Below is a small trained network, with its code and all its weights. Each question gives an input and a class and asks what happens when units are switched off, that is, made to give their printed mean instead of their output.

import numpy as np


def w(rows, s, z=0):
    codes = np.array(rows[::2]) - 128.0
    scale = np.full(codes.shape[1], s)
    scale[-1] = z or s
    return codes * scale


def f(y):
    return y / 2 * (1 + np.tanh(0.7978845608 * (y + 0.044715 * y**3)))


def log_softmax(a):
    a = a - a.max(-1, keepdims=True)
    return a - np.log(np.exp(a).sum(-1, keepdims=True))


def net(x, mask):
    res = np.array(x, float).reshape(1, 6) / 4 @ E
    y = f(res @ A[0][:, :-1].T + A[0][:, -1])
    res = res + np.where(mask, y, B[0][:, -1]) @ B[0][:, :-1]
    return log_softmax(res[-1] @ U[:, :-1].T + U[:, -1])


A, B = {}, {}
E = w([
[169,153,165],'x0',
[198,1,115],'x1',
[220,239,42],'x2',
[73,102,112],'x3',
[197,121,200],'x4',
[89,166,120],'x5',
],0.0057)
A[0] = w([
[240,179,204,84],'N1',
[155,156,27,69],'N2',
[85,75,115,91],'N3',
[39,166,109,135],'N4',
[12,140,191,189],'N5',
[159,158,9,96],'N6',
[115,94,108,148],'N7',
[157,136,36,116],'N8',
[87,116,23,188],'N9',
[216,93,111,253],'N10',
[217,154,163,75],'N11',
[145,59,85,217],'N12',
[139,101,102,114],'N13',
[90,18,116,201],'N14',
[142,145,146,102],'N15',
[118,154,110,90],'N16',
],0.011,0.003)
B[0] = w([
[254,172,155,218],'N1',
[155,102,32,182],'N2',
[134,120,161,163],'N3',
[76,200,163,191],'N4',
[104,173,247,239],'N5',
[131,91,23,204],'N6',
[115,107,141,150],'N7',
[158,102,59,178],'N8',
[53,123,72,201],'N9',
[208,102,172,245],'N10',
[235,154,113,181],'N11',
[115,51,166,210],'N12',
[130,98,127,137],'N13',
[78,39,215,254],'N14',
[144,141,135,126],'N15',
[132,157,109,129],'N16',
],0.018,0.0053)
U = w([
[135,49,2,114],'0',
[131,93,215,254],'1',
[123,42,99,67],'2',
[229,128,181,71],'3',
[33,237,121,109],'4',
[28,118,173,140],'5',
[126,20,180,161],'6',
],0.007,0.0082)

Each question gives the input, the list of numbers given to net, and the class t.
The units are the neurons (one row each of A and B). Each row of codes is followed by its name. A weight is (code - 128) times the scale printed after its matrix; where a second scale follows, it is the last column's (A, B and U).
mask holds one flag per neuron, in row order. A switched-off neuron (its flag False) gives its mean, the last column of its row in B, instead of its output. The means were averaged over made-up inputs and are rounded, as every weight is.
A unit's drop is (log p(t) with every unit on - log p(t) with that unit switched off) / (log p(t) with every unit on - log p(t) with every unit switched off).
The circuit of an input: a set's keep is (log p(t) with only the set's units on - log p(t) with every unit switched off) / (log p(t) with every unit on - log p(t) with every unit switched off). Starting from the 12 units with the biggest drops (on a tie, the unit counted first), units are removed one at a time, each time the one whose removal leaves the highest keep (on an exact tie, the one counted first), for as long as the keep stays at least 0.8.
circuit, biggest first: the units of the circuit, biggest drop first
unit that matters most: the unit with the biggest drop
k most important neurons: the k neurons with the biggest drops, biggest first
drop of u: that unit's drop, to one decimal
input [7,-3,-7,-8,-2,5], class 5: 2 most important neurons => (N10, N1)
input [-1,6,-1,-8,2,-1], class 3: 3 most important neurons => (N1, N10, N11)
input [6,-2,2,0,-8,0], class 4: circuit, biggest first => (N10, N14)
input [4,1,2,-1,-1,8], class 0: circuit, biggest first => (N5, N14)
input [-6,-8,-6,2,2,-3], class 5: circuit, biggest first => (N1, N4)
input [6,-7,4,0,0,2], class 4: circuit, biggest first => (N10, N14)
input [7,-5,6,5,0,2], class 0: circuit, biggest first => (N5, N6)
input [-6,-1,-6,2,-6,8], class 5: most important neuron => (N14)
input [-8,6,6,8,2,-7], class 0: 4 most important neurons => (N6, N5, N8, N2)
input [5,-4,3,2,2,4], class 4: 3 most important neurons => (N10, N14, N12)
input [1,-8,-4,-7,6,-1], class 3: 2 most important neurons => (N1, N14)
input [-1,4,2,-5,0,-3], class 3: 2 most important neurons => (N10, N14)
input [8,4,3,-8,-7,-6], class 3: drop of N1 => 0.5
input [-1,-7,4,-2,-2,7], class 4: unit that matters most => N4
input [7,-3,2,7,6,-5], class 3: drop of N1 => 0.1
input [8,-6,3,0,-6,5], class 4: drop of N4 => 0.1
